Below are the code and all the weights of a small trained network. Each question names an input and a class and asks about switching units off, where a switched-off unit gives its printed mean instead of its output.

import numpy as np


def w(rows, s, z=0):
    codes = np.array(rows[::2]) - 128.0
    scale = np.full(codes.shape[1], s)
    scale[-1] = z or s
    return codes * scale


def norm(h):
    return h / np.sqrt((h * h).mean(-1, keepdims=True) + 1e-5)


def f(y):
    return np.maximum(y, 0)


def log_softmax(a):
    a = a - a.max(-1, keepdims=True)
    return a - np.log(np.exp(a).sum(-1, keepdims=True))


def net(x, mask):
    res = np.array(x, float).reshape(1, 4) / 4 @ E
    u = 0
    for l in range(3):
        y = f(norm(res) @ A[l][:, :-1].T + A[l][:, -1])
        res = res + np.where(mask[u : u + 4], y, B[l][:, -1]) @ B[l][:, :-1]
        u += 4
    return log_softmax(norm(res)[-1] @ U[:, :-1].T + U[:, -1])


A, B = {}, {}
E = w([
[110,149,143],'x0',
[120,107,254],'x1',
[85,3,113],'x2',
[188,62,79],'x3',
],0.0085)
A[0] = w([
[4,48,98,253],'0.n1',
[120,157,170,72],'0.n2',
[70,112,79,116],'0.n3',
[157,160,133,66],'0.n4',
],0.013,0.0026)
B[0] = w([
[85,87,99,255],'0.n1',
[102,102,59,156],'0.n2',
[10,124,24,174],'0.n3',
[72,69,136,147],'0.n4',
],0.011,0.0087)
A[1] = w([
[130,147,19,153],'1.n1',
[112,254,186,213],'1.n2',
[115,88,130,9],'1.n3',
[50,113,200,191],'1.n4',
],0.009,0.0011)
B[1] = w([
[129,254,123,255],'1.n1',
[211,70,153,223],'1.n2',
[154,184,102,165],'1.n3',
[191,133,173,233],'1.n4',
],0.0069,0.0046)
A[2] = w([
[232,102,202,74],'2.n1',
[119,69,51,183],'2.n2',
[78,255,151,212],'2.n3',
[43,69,130,250],'2.n4',
],0.0096,0.0019)
B[2] = w([
[89,255,155,213],'2.n1',
[79,195,156,231],'2.n2',
[204,190,5,200],'2.n3',
[199,40,199,253],'2.n4',
],0.0088,0.0058)
U = w([
[190,204,38,197],'0',
[132,12,223,196],'1',
[151,104,149,1],'2',
[174,235,167,166],'3',
[14,88,4,151],'4',
[92,129,149,17],'5',
],0.012,0.0084)

Each question gives the input, the list of numbers given to net, and the class t.
The units are the neurons (one row each of A and B). Each row of codes is followed by its name. A weight is (code - 128) times the scale printed after its matrix; where a second scale follows, it is the last column's (A, B and U).
mask holds one flag per neuron, layer by layer. A switched-off neuron (its flag False) gives its mean, the last column of its row in B, instead of its output. The means were averaged over made-up inputs and are rounded, as every weight is.
A unit's drop is (log p(t) with every unit on - log p(t) with that unit switched off) / (log p(t) with every unit on - log p(t) with every unit switched off).
The circuit of an input: a set's keep is (log p(t) with only the set's units on - log p(t) with every unit switched off) / (log p(t) with every unit on - log p(t) with every unit switched off). Starting from all 12 units, units are removed one at a time, each time the one whose removal leaves the highest keep (on an exact tie, the one counted first), for as long as the keep stays at least 0.8.
units of the circuit, in order: the units of the circuit, biggest drop first
top k neurons: the k neurons with the biggest drops, biggest first
top k neurons in layer l: the k neurons of layer l with the biggest drops, biggest first
drop when u is switched off: that unit's drop, to one decimal
input [-7,5,-1,1], class 3: units of the circuit, in order => [0.n1]
input [-8,1,-2,3], class 3: top 2 neurons in layer 0 => [0.n3 0.n1]
input [5,8,0,6], class 3: units of the circuit, in order => [2.n1 0.n1]
input [7,8,0,7], class 3: top 2 neurons in layer 2 => [2.n1 2.n4]
input [1,7,-1,2], class 3: top 2 neurons => [2.n1 0.n1]
input [5,1,-3,4], class 3: top 2 neurons => [0.n1 0.n3]
input [-2,-1,0,-5], class 0: top 2 neurons => [2.n3 0.n1]
input [0,3,0,0], class 3: top 4 neurons => [0.n1 0.n3 1.n4 1.n1]
input [7,0,0,-3], class 0: top 2 neurons => [0.n2 2.n3]
input [-2,2,3,-7], class 1: drop when 2.n4 is switched off => 0.2
input [-7,3,0,1], class 3: drop when 0.n1 is switched off => 0.3
